Below is a small trained network, with its code and all its weights. Each question gives an input and a class and asks what happens when units are switched off, that is, made to give their printed mean instead of their output.

import numpy as np


def w(rows, s, z=0):
    codes = np.array(rows[::2]) - 128.0
    scale = np.full(codes.shape[1], s)
    scale[-1] = z or s
    return codes * scale


def f(y):
    return np.maximum(y, 0)


def log_softmax(a):
    a = a - a.max(-1, keepdims=True)
    return a - np.log(np.exp(a).sum(-1, keepdims=True))


def net(x, mask):
    res = np.array(x, float).reshape(1, 5) / 4 @ E
    y = f(res @ A[0][:, :-1].T + A[0][:, -1])
    res = res + np.where(mask, y, B[0][:, -1]) @ B[0][:, :-1]
    return log_softmax(res[-1] @ U[:, :-1].T + U[:, -1])


A, B = {}, {}
E = w([
[198,59,45,70,143,188,105],'x0',
[69,3,125,147,130,68,166],'x1',
[65,92,180,72,101,193,38],'x2',
[135,113,180,2,168,116,220],'x3',
[44,142,74,167,242,204,98],'x4',
],0.0086)
A[0] = w([
[194,74,66,78,122,162,98,125],'N0',
[101,161,173,150,122,110,154,14],'N1',
[78,180,166,129,101,98,139,55],'N2',
[77,184,197,163,145,104,149,56],'N3',
[66,106,187,66,74,171,43,115],'N4',
[59,135,188,157,117,88,130,124],'N5',
[73,85,106,140,190,119,140,133],'N6',
[76,27,117,168,139,89,146,144],'N7',
[137,120,101,217,62,123,73,180],'N8',
[198,255,137,93,109,170,92,48],'N9',
[133,40,143,140,70,82,150,111],'N10',
[85,160,116,142,228,165,115,53],'N11',
[180,110,92,104,145,161,112,30],'N12',
[165,126,125,151,60,111,142,133],'N13',
[165,112,134,127,96,108,124,35],'N14',
[169,149,74,167,153,88,189,20],'N15',
[147,54,83,122,137,128,131,69],'N16',
[178,157,85,158,161,85,191,6],'N17',
[123,134,183,39,182,122,205,137],'N18',
[184,110,187,96,30,95,111,77],'N19',
[159,116,93,130,112,141,137,125],'N20',
],0.015,0.0024)
B[0] = w([
[107,48,116,133,119,93,146,216],'N0',
[155,78,114,137,124,117,143,176],'N1',
[125,68,111,122,126,117,142,189],'N2',
[135,55,102,114,110,125,146,210],'N3',
[136,133,198,184,207,162,151,246],'N4',
[132,80,119,128,118,94,141,207],'N5',
[125,179,97,104,122,150,162,194],'N6',
[162,175,177,126,65,99,136,223],'N7',
[89,128,107,118,131,139,14,243],'N8',
[154,185,175,111,40,63,157,246],'N9',
[130,187,149,114,86,106,156,220],'N10',
[119,169,69,106,125,166,179,219],'N11',
[135,74,105,130,102,135,140,175],'N12',
[97,149,85,123,152,135,152,195],'N13',
[150,124,93,136,129,160,142,167],'N14',
[135,125,179,167,182,158,132,190],'N15',
[145,84,120,126,104,105,140,179],'N16',
[109,123,194,150,179,176,142,189],'N17',
[94,144,103,144,116,130,2,237],'N18',
[119,156,66,108,155,193,168,247],'N19',
[111,100,121,126,142,113,132,158],'N20',
],0.027,0.014)
U = w([
[137,185,67,101,118,197,191,179],'0',
[171,174,215,137,1,126,150,86],'1',
[145,10,135,148,79,123,154,108],'2',
[147,129,243,197,186,180,140,168],'3',
[117,141,125,140,92,163,2,180],'4',
[113,157,134,127,91,142,124,252],'5',
[101,152,144,97,190,76,135,3],'6',
],0.0098,0.0029)

Each question gives the input, the list of numbers given to net, and the class t.
The units are the neurons (one row each of A and B). Each row of codes is followed by its name. A weight is (code - 128) times the scale printed after its matrix; where a second scale follows, it is the last column's (A, B and U).
mask holds one flag per neuron, in row order. A switched-off neuron (its flag False) gives its mean, the last column of its row in B, instead of its output. The means were averaged over made-up inputs and are rounded, as every weight is.
A unit's drop is (log p(t) with every unit on - log p(t) with that unit switched off) / (log p(t) with every unit on - log p(t) with every unit switched off).
The circuit of an input: a set's keep is (log p(t) with only the set's units on - log p(t) with every unit switched off) / (log p(t) with every unit on - log p(t) with every unit switched off). Starting from the 12 units with the biggest drops (on a tie, the unit counted first), units are removed one at a time, each time the one whose removal leaves the highest keep (on an exact tie, the one counted first), for as long as the keep stays at least 0.8.
units of the circuit, in order: the units of the circuit, biggest drop first
most important unit: the unit with the biggest drop
top k neurons: the k neurons with the biggest drops, biggest first
drop of u: that unit's drop, to one decimal
input [4,1,6,1,5], class 3: top 2 neurons	N4; N19
input [-2,4,5,-5,-7], class 0: most important unit	N19
input [5,8,1,7,-6], class 1: top 3 neurons	N10; N7; N8
input [-7,6,1,-2,-3], class 2: top 3 neurons	N9; N5; N3
input [-2,5,0,5,-6], class 0: top 2 neurons	N19; N9
input [7,-7,7,7,-8], class 0: top 3 neurons	N19; N7; N8
input [-8,0,-8,-7,0], class 2: top 3 neurons	N3; N4; N5
input [-2,-5,0,8,-8], class 0: top 2 neurons	N19; N8
input [-5,8,-7,2,-2], class 1: top 2 neurons	N7; N10
input [-8,7,1,0,7], class 2: top 4 neurons	N5; N3; N19; N9
input [4,-5,-5,4,1], class 1: top 3 neurons	N9; N4; N8
input [7,8,-5,-5,-7], class 1: top 2 neurons	N10; N7
input [-2,8,-4,8,4], class 1: drop of N6	0.2
input [7,8,-5,4,7], class 1: units of the circuit, in order	N7
input [4,-4,8,0,6], class 3: drop of N4	2.7
input [-2,-4,-4,-2,-1], class 1: drop of N18	0.3
